Each row has a name. Each question is about the rows just above it. Places in a row count from 0.

[ 21 -55 -18 -35  12   4 -10]  T
[ 26  26   6   1 -12  26   3]  K
[ -4  35  -5  18 -69  44  -3]  X
[-26 -26  -6   5  26  -5 -26]  D
[  -4   -4   -7   32 -109  -27   -4]  Q
Which value appears more than once in K?  [26]
Which value appears more than once in D?  [-26]
key -> tag
[-55] -> z_690
[4] -> z_539
[26] -> z_8
[-26] -> z_56
Look up the entry of T at place 1 in the table:  z_690
The value that Q holds more than once:  [-4]

[ -32  -76  -20   27   13  -24  -17   25   24  -13  -53  -63  -46    4
   -3  -19  -60   -7   -8   22  -45  -27   50   25   30    0  -72  -84
  -54   36   38   25   -1 -109 -123  -34  -42  -30   19  -30  -23  -39
  -47   10   28   67   78   -6  -61  -89  -18   36  -19   18   57] = G
[  28   24  -16  -53  -64  -49    2   -5  -18  -62   -6   -6   23  -46
  -31   56   26   33    0  -72  -87  -53   35   40   22   -6 -112 -120
  -34  -41  -30   17  -29  -22  -38  -48   13   26   68   77   -7  -62
  -89  -16   38  -17   20   56   64   24  -27  -35  -19   -3   76] = N
[ -19   24   11  -25  -17   24   26  -13  -52  -62  -46    2   -3  -18
  -64   -7   -6   23  -43  -31   53   25   30   -2  -76  -85  -57   32
   38   25   -6 -108 -118  -33  -40  -31   20  -30  -25  -39  -46   10
   28   67   80   -6  -63  -89  -17   36  -20   19   59   63   26] = B
[ -15   27   24  -12  -53  -62  -45    6   -6  -20  -63   -6   -5   20
  -43  -27   53   23   30   -1  -70  -83  -51   32   39   26   -5 -109
 -119  -36  -38  -27   18  -30  -24  -39  -46    9   25   66   79   -5
  -58  -88  -16   37  -18   18   58   66   24  -29  -36  -21   -3] = W
[  12  -24  -17   28   27  -16  -53  -65  -46    1   -3  -19  -63   -7
   -6   21  -44  -27   51   23   32    0  -73  -84  -55   32   37   25
   -2 -108 -117  -33  -41  -30   20  -27  -26  -40  -47    9   27   67
   79   -9  -61  -86  -18   35  -19   23   59   66   26  -28  -37] = Y
[ -76  -19   26   13  -27  -18   28   27  -13  -53  -63  -45    3   -1
  -18  -61  -11   -5   20  -45  -29   54   23   31    3  -72  -88  -55
   35   38   24   -5 -108 -119  -33  -40  -28   21  -31  -24  -37  -47
    9   26   65   81   -6  -59  -91  -15   34  -20   18   59   64] = R
[  28   24  -16  -53  -64  -49    2   -5  -18  -62   -6   -6   23  -46
  -31   56   26   33    0  -72  -87  -53   35   40   22   -6 -112 -120
  -34  -41  -30   17  -27   22  -29  -26  -39  -46    8   28   65   80
   -7  -64  -89  -17   35  -18   18   58   64   25  -25  -34  -21] = V
[  22   12  -25  -16   26   27  -16  -53  -65  -46    2   -3  -19  -61
  -10   -7   22  -46  -30   54   25   31   -1  -72  -86  -55   37   37
   23   -4 -109 -117  -35  -40  -29   20  -28  -27  -39  -48    8   27
   64   79   -7  -61  -87  -16   40  -19   19   57   63   26  -26] = J
The next 3 entries after [-54  36  38]:  [  25   -1 -109]
key -> tag
[-17] -> z_154
[18] -> z_385
[-59] -> z_960
[-18] -> z_540
[-60] -> z_815
Look up the entry of R at place 47 in the table:  z_960
Whose row is [  28   24  -16  -53  -64  -49    2   -5  -18  -62   -6   -6   23  -46
  -31   56   26   33    0  -72  -87  -53   35   40   22   -6 -112 -120
  -34  -41  -30   17  -27   22  -29  -26  -39  -46    8   28   65   80
   -7  -64  -89  -17   35  -18   18   58   64   25  -25  -34  -21]?  V
The row with [  22   12  -25  -16   26   27  -16  -53  -65  -46    2   -3  -19  -61
  -10   -7   22  -46  -30   54   25   31   -1  -72  -86  -55   37   37
   23   -4 -109 -117  -35  -40  -29   20  -28  -27  -39  -48    8   27
   64   79   -7  -61  -87  -16   40  -19   19   57   63   26  -26] is  J

[  8   5   3  19   7  10   6  11  11  10  10   1   1   8   3   6 103]  P
[ 6  5  5  9  6 12  6  9  6  9  8  2  4  6  6  9 25]  M
[15  7  4  2  2 16  6  3  7  3  3  6  7  5  6 14  8]  Z
[11 15  9 20 14  5  9  5 23  5  8  4  5 20  4  1 10]  F
[ 9 10 12  3  3  2  5  6 13  5  4 20 16 10  4  4  4]  H
[ 4  5  7  5  5 11  5  5  3  9 13  7  7  4  7  5  9]  C
[ 4  5  8  1  3  7  5  7  2  8 14 11 10  3 18 12  2]  E
[ 6  5  7  6  6  8  6  7  4  8  7 10  7  6  7  7  4]  L
[ 2  7  3  2  3 16  7  6  4  6 15  3 10  4 14  5 18]  U
[10 10  9  8  8  4  9  7 12  5  5 10 11 13  8  4  3]  S
[ 4  5  8  1  3  7  5  7  2  7  6 17 16  3  9  8  3]  A
Give the next 3 entries after [7 2 7].  [ 6 17 16]
What are the next 3 entries after [ 2  7  3  2  3 16  7  6  4  6 15  3]?  [10  4 14]

[-66   6 -66  44]  Lefi
[-36   6 -36 -36]  Fot
[102  22  -3  -5]  vafip
Repeated in Lefi:  [-66]
The value that Fot holds more than once:  [-36]
[-36   6 -36 -36] is in which row?  Fot

[-24 -80  10  33 -76 -82   3 -47  20  83 -47] : Tipig
[  45  -66  -33   35   29 -120  -45    8   19   25  -56] : ketu
[ -2 -27  81 -12 -32 -31 -76 -81  85  20  28] : pak
[-49 -68  38  55 -86 -48  11 -33   9  78  44] : kodum
[-86 -46  11 -33  71 -71 -49  30 -39 -10  87] : kisid
[  57   58  -22   66   62 -114   26  -25   22  -18   57] : Gebu
Which value appears more than once in Tipig?  [-47]
Which entry of ketu is missing from [ -33  -66   45  -56   19 -120    8   35   25  -45]?  [29]
Which entry of kisid is missing from [-46 -71 -86  11 -10 -39 -49  30 -33  87]?  [71]
The next 3 entries after [35 29]:  [-120  -45    8]
The next 3 entries after [  58  -22   66   62 -114   26]:  [-25  22 -18]
What are the next 3 entries after [-86 -48  11 -33]?  [ 9 78 44]
key -> tag
[3] -> z_460
[-76] -> z_365
[9] -> z_574
[11] -> z_485
[-45] -> z_628
[26] -> z_555
Join kodum by its entry at place 6:  z_485

[-32  40  74  41   9 -94  29 -93  10 -26  28  -9  47  27 -78  27 -55  44
 -22] = ler
[   5  -59  -67   -4   -4  -38  -47 -100   57  -43    2   -3  -52  -16
 -105   56  -23  -47   27] = Nepu
[-59   5 -67  40 -30 -60 105 -27 -11   7 -61   6  81 -32  32  61  -1  30
 -21] = pamam
[-19 -24  46 -10   1  44  65  46 -32  54 -24  16  44   8  90 -24  46  27
   6] = ver
[-32  40  74  41   9 -94  29 -93  10 -26  20  -9  47   4 -78  27 -55  44
 -22] = nup
[-12  36  44  11  55  -8  16  15 -37  34  81   2  58  71  16  16 -27  92
 -24] = nub
Shuffled ler with one entry gone: [ 74 -93  27  47  40  -9  41 -78 -26   9 -55  27  10 -94 -32  28  44 -22], missing  [29]
Give the next 3 entries after [-59   5 -67].  [ 40 -30 -60]
key -> tag
[15] -> z_386
[105] -> z_516
[-47] -> z_23
[46] -> z_921
[29] -> z_929
[66] -> z_416
[65] -> z_436
[16] -> z_445
Join ver by its entry at place 6:  z_436
Repeated in nub:  [16]
The value that ler holds more than once:  [27]

[ -26   -6  -64  -26 -119] = dap
[ -70   -7   67 -104 -103] = redob
[   2 -117  -29  -19  -74] = kudi
Which entry of redob is missing from [  -7  -70 -104   67]?  [-103]
The value that dap holds more than once:  [-26]
Whose row is [ -70   -7   67 -104 -103]?  redob

